Below is a small trained network, with its code and all its weights. Each question gives an input and a class and asks what happens when units are switched off, that is, made to give their printed mean instead of their output.

import numpy as np


def w(rows, s, z=0):
    codes = np.array(rows[::2]) - 128.0
    scale = np.full(codes.shape[1], s)
    scale[-1] = z or s
    return codes * scale


def norm(h):
    return h / np.sqrt((h * h).mean(-1, keepdims=True) + 1e-5)


def f(y):
    return y / 2 * (1 + np.tanh(0.7978845608 * (y + 0.044715 * y**3)))


def log_softmax(a):
    a = a - a.max(-1, keepdims=True)
    return a - np.log(np.exp(a).sum(-1, keepdims=True))


def net(x, mask):
    res = np.array(x, float).reshape(1, 2) / 4 @ E
    u = 0
    for l in range(2):
        y = f(norm(res) @ A[l][:, :-1].T + A[l][:, -1])
        res = res + np.where(mask[u : u + 6], y, B[l][:, -1]) @ B[l][:, :-1]
        u += 6
    return log_softmax(norm(res)[-1] @ U[:, :-1].T + U[:, -1])


A, B = {}, {}
E = w([
[78,142,95,187,229,48,43,206,61,34,97,148],'x0',
[71,248,60,34,194,205,121,131,179,82,216,134],'x1',
],0.011)
A[0] = w([
[174,110,157,86,96,169,161,119,161,180,168,130,174],'L0N1',
[187,144,203,114,116,150,127,179,100,113,157,193,3],'L0N2',
[182,170,151,47,181,146,152,165,142,71,171,150,195],'L0N3',
[75,172,120,150,137,99,115,146,98,33,55,156,126],'L0N4',
[225,71,186,137,142,67,148,148,91,118,106,120,131],'L0N5',
[3,131,39,165,96,136,138,77,172,138,77,84,41],'L0N6',
],0.0055,0.0051)
B[0] = w([
[67,134,84,163,133,94,111,131,120,88,75,115,254],'L0N1',
[193,131,114,31,169,76,239,151,177,10,33,118,100],'L0N2',
[137,112,163,157,135,128,120,125,109,155,122,156,234],'L0N3',
[125,70,73,124,144,113,139,122,176,181,135,80,214],'L0N4',
[128,159,149,127,156,160,110,131,115,138,170,174,220],'L0N5',
[173,103,159,101,152,116,169,152,132,107,90,157,109],'L0N6',
],0.014,0.0058)
A[1] = w([
[157,107,116,62,33,177,219,71,208,176,127,86,3],'L1N1',
[178,76,133,107,105,180,136,107,172,252,223,110,66],'L1N2',
[151,107,149,113,199,82,154,160,128,85,66,135,129],'L1N3',
[156,175,110,21,151,187,172,122,188,122,195,119,123],'L1N4',
[239,57,193,119,85,94,171,140,116,145,110,119,114],'L1N5',
[75,171,127,161,127,137,114,113,104,101,102,172,113],'L1N6',
],0.02,0.0027)
B[1] = w([
[76,90,6,127,248,28,62,191,126,59,132,51,252],'L1N1',
[174,181,165,110,63,120,144,126,88,70,124,115,223],'L1N2',
[115,152,75,74,127,128,150,112,164,101,137,73,157],'L1N3',
[153,103,210,162,84,190,162,91,141,223,116,199,219],'L1N4',
[135,149,188,123,119,229,162,95,169,219,156,209,200],'L1N5',
[176,137,141,114,112,111,133,138,111,112,144,106,197],'L1N6',
],0.013,0.017)
U = w([
[111,81,28,153,225,58,103,140,132,159,153,60,236],'0',
[170,138,195,155,142,203,156,87,126,255,182,206,205],'1',
[211,179,145,109,45,74,152,118,49,54,144,65,112],'2',
[110,127,120,83,114,143,192,116,169,83,108,135,9],'3',
[97,90,100,62,122,148,204,74,108,109,87,154,4],'4',
[79,83,132,57,107,155,196,89,143,101,53,131,9],'5',
[77,94,135,85,93,128,179,88,176,81,61,161,9],'6',
],0.012,0.0035)

Each question gives the input, the list of numbers given to net, and the class t.
The units are the neurons (one row each of A and B). Each row of codes is followed by its name. A weight is (code - 128) times the scale printed after its matrix; where a second scale follows, it is the last column's (A, B and U).
mask holds one flag per neuron, layer by layer. A switched-off neuron (its flag False) gives its mean, the last column of its row in B, instead of its output. The means were averaged over made-up inputs and are rounded, as every weight is.
A unit's drop is (log p(t) with every unit on - log p(t) with that unit switched off) / (log p(t) with every unit on - log p(t) with every unit switched off).
The circuit of an input: a set's keep is (log p(t) with only the set's units on - log p(t) with every unit switched off) / (log p(t) with every unit on - log p(t) with every unit switched off). Starting from all 12 units, units are removed one at a time, each time the one whose removal leaves the highest keep (on an exact tie, the one counted first), for as long as the keep stays at least 0.8.
units of the circuit, in order: the units of the circuit, biggest drop first
k most important neurons: the k neurons with the biggest drops, biggest first
k most important neurons of layer l: the k neurons of layer l with the biggest drops, biggest first
drop when u is switched off: that unit's drop, to one decimal
input [-3,-1], class 2: 2 most important neurons => (L0N4, L1N1)
input [-3,1], class 2: 3 most important neurons => (L0N4, L1N1, L0N1)
input [3,-1], class 2: 2 most important neurons => (L0N1, L1N1)
input [-2,-2], class 2: 3 most important neurons => (L1N1, L1N4, L1N5)
input [7,-8], class 1: most important neuron => (L0N1)
input [-5,5], class 0: 4 most important neurons => (L1N1, L0N5, L1N5, L0N1)
input [3,2], class 2: 2 most important neurons => (L0N1, L1N1)
input [5,-6], class 1: 3 most important neurons => (L0N1, L1N1, L1N5)
input [-3,2], class 2: 2 most important neurons of layer 0 => (L0N4, L0N1)
input [2,1], class 2: 2 most important neurons => (L0N1, L0N4)
input [-1,0], class 2: 2 most important neurons => (L1N1, L1N6)
input [3,-4], class 1: 2 most important neurons => (L1N1, L0N1)
input [1,2], class 2: 2 most important neurons => (L0N1, L0N3)
input [-3,8], class 1: units of the circuit, in order => (L1N4)
input [-6,6], class 0: 2 most important neurons of layer 1 => (L1N1, L1N5)
input [-8,7], class 0: drop when L1N1 is switched off => 3.0
input [-6,3], class 0: drop when L0N4 is switched off => 0.0
input [-7,4], class 0: drop when L1N1 is switched off => 2.4
